Each row has a name. Each question is about the rows just above it. Places in a row count from 0.

[-41  16 -39 -19  21  39  12  22  -4 -28 -37 -26  -9]  Mivuf
[-39   8 -39 -39 -27  39 -19 -12   7  23  28   7   1]  tizo
[ 23  11  25  21  20  31 -12  31  29  25  18 -28   2]  golo
[ 23  11  25  21  20  12 -12  31  29  25  18 -28   0]  dib
[-18   4 -18 -11  -9   3  37 -25 -23 -17  -8  59  16]  lukit
Every place of [7] in tizo:	8 11
At which places does golo hold [-28]?	11
Places of [-18] in row lukit:	0 2
Every place of [-8] in lukit:	10

[43 43  1 53] : komos
[ 7  8 46  8] : rusop
[-26  43  20   2] : funag
Places of [2] in row funag:	3
At which places does rusop hold [8]?	1 3
Every place of [1] in komos:	2
Places of [7] in row rusop:	0

[-46  49 -32 -46 -45 -46 -46  49] -> pofab
[  0  58  58  57 -17 -17 -17 -17] -> pimim
[  0  49 -32  -7  -4 -46 -18   3] -> tusu
At which places does pimim hold [-17]?	4 5 6 7
Every place of [-46] in pofab:	0 3 5 6
Every place of [-46] in tusu:	5
At which places does pofab hold [49]?	1 7
At which places does pofab hold [-32]?	2
Every place of [58] in pimim:	1 2

[ 25  -2  -7 -44 -43  17   7  14] -> nen
[ 15  -5 -12  -8  -8   9  10  24] -> vok
[15 15 15 -8 15  9  9  9] -> sela
[ -6   7 -21 -33 -53  -6  -6 -31] -> rel
[ 5 -7  5 -7 -7  5  5 -7] -> mifuf
[ -2   2 -11 -17 -28  16  -1 -16] -> lan
[  0   0  -7  -9 -15   8   1  -8] -> Lev
[  0 -15   8  -3  12  15  19  10] -> duf
[ 0 -1 -7 -8 -8  9  2 -8] -> dis
[  0 -26  15  -3  22  24  32 -52] -> sibiz
Every place of [-6] in rel:	0 5 6
Places of [-7] in row mifuf:	1 3 4 7
Places of [9] in row sela:	5 6 7
Every place of [15] in sibiz:	2
Every place of [19] in duf:	6
Every place of [-5] in vok:	1
Places of [5] in row mifuf:	0 2 5 6

[ -7   1 -10  -2   3   3   3   1   3  -6   0] : kad
[ 18  20 -10   7 -48 -22  -6 -17 -10 -21  -1] : nogod
[  0   0 -10  -1   0   2  -5   1   8  15  15] : Liri
[ 34   3 -10  34  -6  -6  -6 -18  22  34  -7] : tana
[  0   0 -10  -1   0   0  -1   0   0   0   0] : beguz
[  0   0 -10   0   0   0   0   0 -10   0   0] : dos
[ 18  -5 -10   7   7   0  -5   7  17  23  -5] : Ven
Every place of [0] in dos:	0 1 3 4 5 6 7 9 10
Places of [0] in row Liri:	0 1 4
Every place of [-5] in Ven:	1 6 10
At which places does kad hold [3]?	4 5 6 8
At which places does Liri hold [15]?	9 10
At which places does tana hold [-6]?	4 5 6
Places of [-22] in row nogod:	5

[ 8 -1 19 13 15  5 12  3  4  2]  Siru
[ 11  55   0   4 -34  24   0  55  42   0]  gopil
[  2   6  32  24   3  -1  50 -18   6  10]  Gavut
[ 17  54 -24   2  54  21  17  17  54  17]  Figuk
[ 31   8  31  24  31  -1  52 -19   8  12]  vop
[ 3 -1 33 24  6 -1  8  8  5  8]  Tuk
Places of [-1] in row Tuk:	1 5
At which places does gopil hold [0]?	2 6 9
At which places does Figuk hold [54]?	1 4 8
Every place of [8] in vop:	1 8

[ -7 -21  -9  22   8  12   9   7   3   7   0   3 -13  10  11  19 -13  16
   5   6  23  -3  -5   3   7  10  -1   5  14   0 -16  13  -3   8   2  -9
  13 -13  12  -6   6  -7 -20  -5   5 -16  -8  30  -5  -4 -16   4   1   8
   1 -17   0 -12  10  18 -34]  zevi
[  4  17  -8 -12 -19  12  -5  13 -14  18 -31 -12  -1  14  10   8 -10  -4
   7 -24  -5 -14 -17   9  14  15 -11   0  14  -7  -9   7   3  -5  16   9
   4   9  19   3  -4 -21   3  -1  21  22   2  35  14  -9  -6   6  22  13
   9 -13  16  -5 -12 -12 -15]  Fotib
[  3   0 -18   7 -27  17 -27   6   6   1 -27  -8  -1  -1  15   4   3   7
   5   0  -2   7  -4  -8  15  -8   5  -8  -8   5  -7 -11  -2 -27   6  14
   0  -5   0   2  -2   7 -30  12   2  -6 -11  10  10  14   1 -11  -4  -7
  -7  16 -15   2  10 -47 -22]  fise
[-16   3 -11 -24 -22  11  -2  15 -15  14 -18 -28  21   1  11 -18  -3   8
  26 -11   2  13   6 -11   1  -2 -26  14  -1   5 -32  -1 -23   8  -2  12
  12  -6   8  -8  21   4   2  -1   7 -10   9  25   4   4  -7   4  -6  -6
   0  -4   3 -11  -4   3  -2]  Vabil
[  8  -5  -3   9  -1  -5   3   5 -20   2 -23   5 -13  -2  -4  -4   4  23
  13   6  19   7   5   1 -17   3   9   4   5  -6   9  -6  -1  -5 -13  -3
 -14   0   1   1 -15   6  -6  -8  13  -5   2  -9   2   7  -9 -18  18  -2
  -5 -11 -11 -13   1  -3 -19]  Vipe
[-14 -10 -12   0 -14  -9 -12  -6  -6 -20   3 -24   4   3  -2  16   4   4
  -3 -10  -2  -1   0 -19  -4   3 -19  14  -9  14   6  20   9 -27   9  -5
   6  10   5 -31   7 -27  30  13  -3   2  -7   3   4 -12  12  -4 -18  -6
  -8 -24  11   7   3  -7 -10]  Tupe
[  7   1  -3   0  -5  -8  -5  -8   5  16   0   1   2 -14  -6  -3  10  -9
   6  14  -2  11  -6 -11  -6  20  -5   4   5  -2  12  25 -15 -11 -20   0
   8  -5  -4 -11  -6 -13  -4   3  -6 -15  14   7   0   2   5 -17 -24   5
   5  12   5  10   8   9  -6]  metik
[-13   2 -17  -4 -24 -16   4   8 -12   4   4  -3   4   6 -13  12  -1   0
  10 -18  -1  -9  18   6  19   3 -21  -2  25 -14  11  -8  15  -1  10 -21
  10   9   8   0  16 -22  -5  13  -1   6  23  21  34  22   8  -2  14  13
   8 -23 -10  14  11  19  -3]  vogem
[ -3   1 -16  12  19  10 -21   5  -1  -8  21   6  13   8  -4  -8  11  -5
   4   5   3  -9   4 -16 -12   4 -14  20   9  -8  11   7   3   5  -4 -14
   0 -12  13   9  11   3 -22   6   5  13 -10  -4 -21  -3  10   8  -3  -4
  11  -2  21 -31  -5 -21   6]  Teb
At which places does Vipe hold [-2]?	13 53
At which places does fise hold [-8]?	11 23 25 27 28
Places of [4] in row metik:	27

[-46 -47 -52  20  21  25  49  39   0 -56  45 -57   4  56 -39  37 -33 -22
  47  -6 -58  51 -36   7  61] = ruba
[ -9 -17 -56  44  18 -43  16 -22   1  37  38 -56 -56  43 -43   3 -42 -40
  61  41  34  21 -17  15 -26] = bak
[ -3 -32  -8 -39  17 -41  39  53  15  35  53 -18 -27 -18  23  51 -34 -24
  10  22   8 -27  49 -10  -7] = vupeg
[-53 -55  41  27 -26 -42 -24  -2  28 -45 -42  30   0  54 -57  46 -55 -43
 -25   6 -29 -11 -34  20  36] = midan
[-18 -32  13  33 -58  -9 -30  29   1  32 -41 -60  -7   5 -20  20 -35 -61
  32  30 -59  34  33   9 -20] = mifaf
[-53 -55  41  45 -55 -42 -24  20  28 -45  16  30   0  54 -57  46 -55 -43
 -25   6 -29 -11  21  20  36] = lar
[ 54 -21   0   4  10 -22   7   5  -3 -12 -38 -11 -30   0  49 -45  26  40
  21  53  47 -21  13  18 -19] = sal
[-49  25  10  51  26 -33  36 -17 -32  -7 -19 -62 -22 -15   4  18   6  56
  55   6  21 -52 -39  12  16] = mopef
[-40 -19 -22  56  43 -22 -56  38 -24  -7  56  -3  13 -54 -36 -24  15 -36
  -3 -35 -58 -14   7  23  60] = pima
[-35  -9 -24 -54  42  55  -5  53 -16 -38  56  54 -56  45 -44  36 -21  41
  19 -11  41  39  -9  21  28] = migi
Every place of [-55] in lar:	1 4 16
Every place of [20] in lar:	7 23

[ 0  0 19  0  0] = Totu
[ -2 -12  20 -14 -37] = sen
[32  1  1 32  1] = kof
[-1 31 -1 -1 -1] = Doza
At which places does Doza hold [-1]?	0 2 3 4
Every place of [31] in Doza:	1
Every place of [19] in Totu:	2
At which places does sen hold [-14]?	3
Every place of [0] in Totu:	0 1 3 4
Places of [1] in row kof:	1 2 4
Places of [32] in row kof:	0 3

